Here is a tiny trained network, its code and every weight. The questions are about switching its units off for an input and a target symbol, where a switched-off unit gives its printed mean instead of its output.

import numpy as np


def w(rows, s, z=0):
    codes = np.array(rows[::2]) - 128.0
    scale = np.full(codes.shape[1], s)
    scale[-1] = z or s
    return codes * scale


def f(y):
    return np.maximum(y, 0)


def softmax(a):
    e = np.exp(a - a.max(-1, keepdims=True))
    return e / e.sum(-1, keepdims=True)


def log_softmax(a):
    a = a - a.max(-1, keepdims=True)
    return a - np.log(np.exp(a).sum(-1, keepdims=True))


def net(x, mask):
    ids = ['αεζηλμξτφω'.index(c) for c in x.split()]
    T = len(ids)
    res = E[ids] + P[:T]
    r = res
    for j in range(2):
        rows = slice(4 * j, 4 * j + 4)
        q, k, v = (r @ M[0][rows].T for M in (Q, K, V))
        z = softmax(np.where(np.tri(T) > 0, q @ k.T / 4**0.5, -1e9)) @ v
        o = O[0][rows]
        res = res + np.where(mask[j], z, o[:, -1]) @ o[:, :-1]
    y = f(res @ A[0][:, :-1].T + A[0][:, -1])
    res = res + np.where(mask[2:26], y, B[0][:, -1]) @ B[0][:, :-1]
    return log_softmax(res[-1] @ U[:, :-1].T + U[:, -1])


Q, K, V, O, A, B = {}, {}, {}, {}, {}, {}
E = w([
[21,112,160,91,119,1,72,113],'α',
[1,105,66,139,145,103,226,133],'ε',
[198,137,174,116,161,209,49,152],'ζ',
[150,46,79,67,184,109,183,181],'η',
[153,104,212,109,217,237,108,149],'λ',
[160,90,203,157,115,228,118,120],'μ',
[101,121,215,91,125,176,108,148],'ξ',
[103,112,91,23,111,83,59,238],'τ',
[196,110,114,106,203,43,118,101],'φ',
[92,148,86,211,159,103,56,129],'ω',
],0.01)
P = w([
[145,175,187,178,88,95,225,216],'0',
[101,70,190,150,147,198,105,130],'1',
[80,55,169,140,170,169,71,139],'2',
[89,26,139,144,175,153,44,135],'3',
[83,19,109,139,214,132,23,151],'4',
[79,2,113,128,234,124,1,160],'5',
],0.0052)
Q[0] = w([
[87,47,145,156,197,121,86,166],'H1',
[108,108,111,115,179,94,102,157],'H1',
[169,227,96,118,41,141,171,95],'H1',
[80,75,143,159,171,135,96,170],'H1',
[150,184,38,126,53,116,216,111],'H2',
[162,89,113,158,190,139,139,148],'H2',
[109,131,168,167,146,208,96,113],'H2',
[134,64,246,94,170,214,69,175],'H2',
],0.014)
K[0] = w([
[171,172,156,154,99,80,173,182],'H1',
[159,186,172,167,101,146,172,147],'H1',
[73,76,112,85,164,180,61,62],'H1',
[167,154,152,140,111,87,150,161],'H1',
[159,155,209,96,84,227,171,116],'H2',
[173,113,78,163,171,117,137,144],'H2',
[78,85,46,141,153,153,94,74],'H2',
[94,27,7,99,190,49,87,142],'H2',
],0.012)
V[0] = w([
[207,111,131,167,134,222,103,93],'H1',
[181,142,84,194,170,79,109,113],'H1',
[65,111,159,218,61,153,175,94],'H1',
[123,74,99,124,247,153,201,132],'H1',
[125,96,117,199,187,151,171,127],'H2',
[50,164,71,139,87,144,123,158],'H2',
[111,88,117,64,110,68,206,114],'H2',
[94,178,158,165,130,56,99,61],'H2',
],0.011)
O[0] = w([
[134,44,114,193,206,126,144,155,43],'H1',
[85,129,48,90,209,204,106,112,75],'H1',
[150,91,95,195,8,173,125,106,108],'H1',
[169,165,61,146,138,89,56,189,189],'H1',
[89,151,109,150,113,175,205,96,250],'H2',
[44,124,160,143,126,176,67,178,96],'H2',
[120,59,106,61,139,160,107,98,70],'H2',
[125,137,147,172,153,119,68,49,134],'H2',
],0.011,0.0018)
A[0] = w([
[116,120,106,142,124,133,172,42,74],'N1',
[120,171,81,89,191,157,95,119,31],'N2',
[87,123,135,115,224,127,139,109,62],'N3',
[136,144,142,139,193,180,167,92,136],'N4',
[126,100,144,79,127,169,147,110,138],'N5',
[118,180,86,178,125,141,81,130,11],'N6',
[206,111,148,143,124,199,52,95,17],'N7',
[127,132,201,165,206,141,126,131,125],'N8',
[73,156,36,132,117,75,192,116,150],'N9',
[134,80,111,155,152,125,68,110,77],'N10',
[73,144,109,125,112,111,163,102,108],'N11',
[162,37,110,207,82,122,117,143,1],'N12',
[131,172,108,155,166,106,143,136,95],'N13',
[97,174,76,104,185,127,95,108,62],'N14',
[94,155,105,149,121,2,217,157,136],'N15',
[190,185,121,179,138,145,226,152,47],'N16',
[142,99,14,141,62,128,69,107,67],'N17',
[187,83,95,65,118,102,178,136,80],'N18',
[195,98,199,88,156,166,146,127,121],'N19',
[117,194,125,68,40,153,119,72,68],'N20',
[75,118,129,124,95,71,112,174,79],'N21',
[149,55,109,197,122,157,149,131,12],'N22',
[215,137,130,147,156,86,122,125,149],'N23',
[119,132,162,174,141,88,39,51,64],'N24',
],0.0079,0.0063)
B[0] = w([
[123,103,112,105,130,144,53,146,139],'N1',
[198,101,130,136,78,130,177,124,195],'N2',
[110,143,103,114,61,119,211,144,220],'N3',
[97,151,111,147,105,106,175,99,215],'N4',
[131,113,81,140,109,99,93,123,190],'N5',
[116,79,139,90,112,149,155,153,161],'N6',
[48,168,150,122,135,54,157,110,167],'N7',
[100,185,86,139,100,92,150,155,255],'N8',
[129,88,199,99,121,173,46,121,180],'N9',
[103,172,136,103,170,127,143,93,179],'N10',
[156,105,146,114,132,139,85,111,148],'N11',
[230,177,186,68,186,206,115,100,168],'N12',
[141,173,82,114,122,158,100,151,164],'N13',
[159,117,126,120,49,164,183,143,198],'N14',
[78,66,121,127,99,166,69,82,205],'N15',
[66,59,160,113,254,117,105,145,175],'N16',
[55,185,204,131,169,165,180,146,180],'N17',
[122,247,140,155,99,135,161,165,187],'N18',
[121,77,104,91,116,54,129,138,220],'N19',
[170,133,48,194,247,89,154,104,212],'N20',
[162,141,166,168,180,164,108,95,176],'N21',
[144,183,158,65,197,160,148,110,159],'N22',
[108,91,99,181,135,116,70,99,205],'N23',
[147,159,180,61,126,105,237,178,220],'N24',
],0.007,0.0058)
U = w([
[185,113,191,124,169,187,167,123,32],'α',
[152,82,116,190,177,85,81,173,99],'ε',
[177,133,81,74,76,140,210,167,164],'ζ',
[111,221,146,203,100,151,144,151,162],'η',
[48,79,111,123,104,204,87,90,218],'λ',
[94,159,204,43,151,71,129,107,5],'μ',
[78,70,121,160,167,69,205,175,46],'ξ',
[196,124,70,141,126,78,121,34,214],'τ',
[158,123,140,74,105,125,33,205,134],'φ',
[164,58,192,183,3,80,166,147,171],'ω',
],0.0052,0.0031)

Each question gives the input, a string of symbols that net reads in full, and the target symbol t.
The units are the heads (4 rows each of Q, K, V and O) and the neurons (one row each of A and B). Each row of codes is followed by its name. A weight is (code - 128) times the scale printed after its matrix; where a second scale follows, it is the last column's (O, A, B and U).
mask holds one flag per unit, heads first, then neurons. A switched-off unit (its flag False) gives its mean, the last column of its rows in O or B, instead of its output. The means were averaged over made-up inputs and are rounded, as every weight is.
A unit's drop is (log p(t) with every unit on - log p(t) with that unit switched off) / (log p(t) with every unit on - log p(t) with every unit switched off).
The circuit of an input: a set's keep is (log p(t) with only the set's units on - log p(t) with every unit switched off) / (log p(t) with every unit on - log p(t) with every unit switched off). Starting from the 12 units with the biggest drops (on a tie, the unit counted first), units are removed one at a time, each time the one whose removal leaves the highest keep (on an exact tie, the one counted first), for as long as the keep stays at least 0.8.
circuit, biggest first: the units of the circuit, biggest drop first
unit that matters most: the unit with the biggest drop
k most important neurons: the k neurons with the biggest drops, biggest first
heads that matter: for each layer, one digit per head in row order, 1 if its drop is at least 0.15 and else 0, layers parted by /
drop when u is switched off: that unit's drop, to one decimal
input ω ε ζ ξ, target λ: heads that matter	11
input λ ζ μ τ, target ε: heads that matter	10
input μ ξ μ φ, target α: circuit, biggest first	(H1, N12, N22)
input ω ξ μ μ λ ξ, target λ: heads that matter	10
input α λ ξ α ξ, target μ: unit that matters most	H2
input α λ μ, target μ: heads that matter	01
input ε τ α, target η: heads that matter	10
input λ λ ζ μ, target ε: circuit, biggest first	(H1, H2, N16, N23)
input φ ω τ τ ξ, target φ: heads that matter	01
input μ λ ω, target α: heads that matter	10
input ζ ξ ξ μ, target ξ: circuit, biggest first	(H1, H2, N16)
input φ ζ τ η ξ, target ζ: heads that matter	11
input τ ζ λ ξ μ, target φ: heads that matter	01
input ξ τ μ λ, target ω: heads that matter	10
input ξ ζ η ω ζ, target ω: circuit, biggest first	(H1)
input ε ξ α τ, target η: circuit, biggest first	(H1, N17)
input μ ε α ε, target α: 2 most important neurons	(N12, N22)
input λ μ ζ, target ε: 2 most important neurons	(N16, N23)
input ε ω ζ ξ ξ ω, target η: drop when H1 is switched off	0.4
input τ φ μ ξ η α, target μ: circuit, biggest first	(H1)
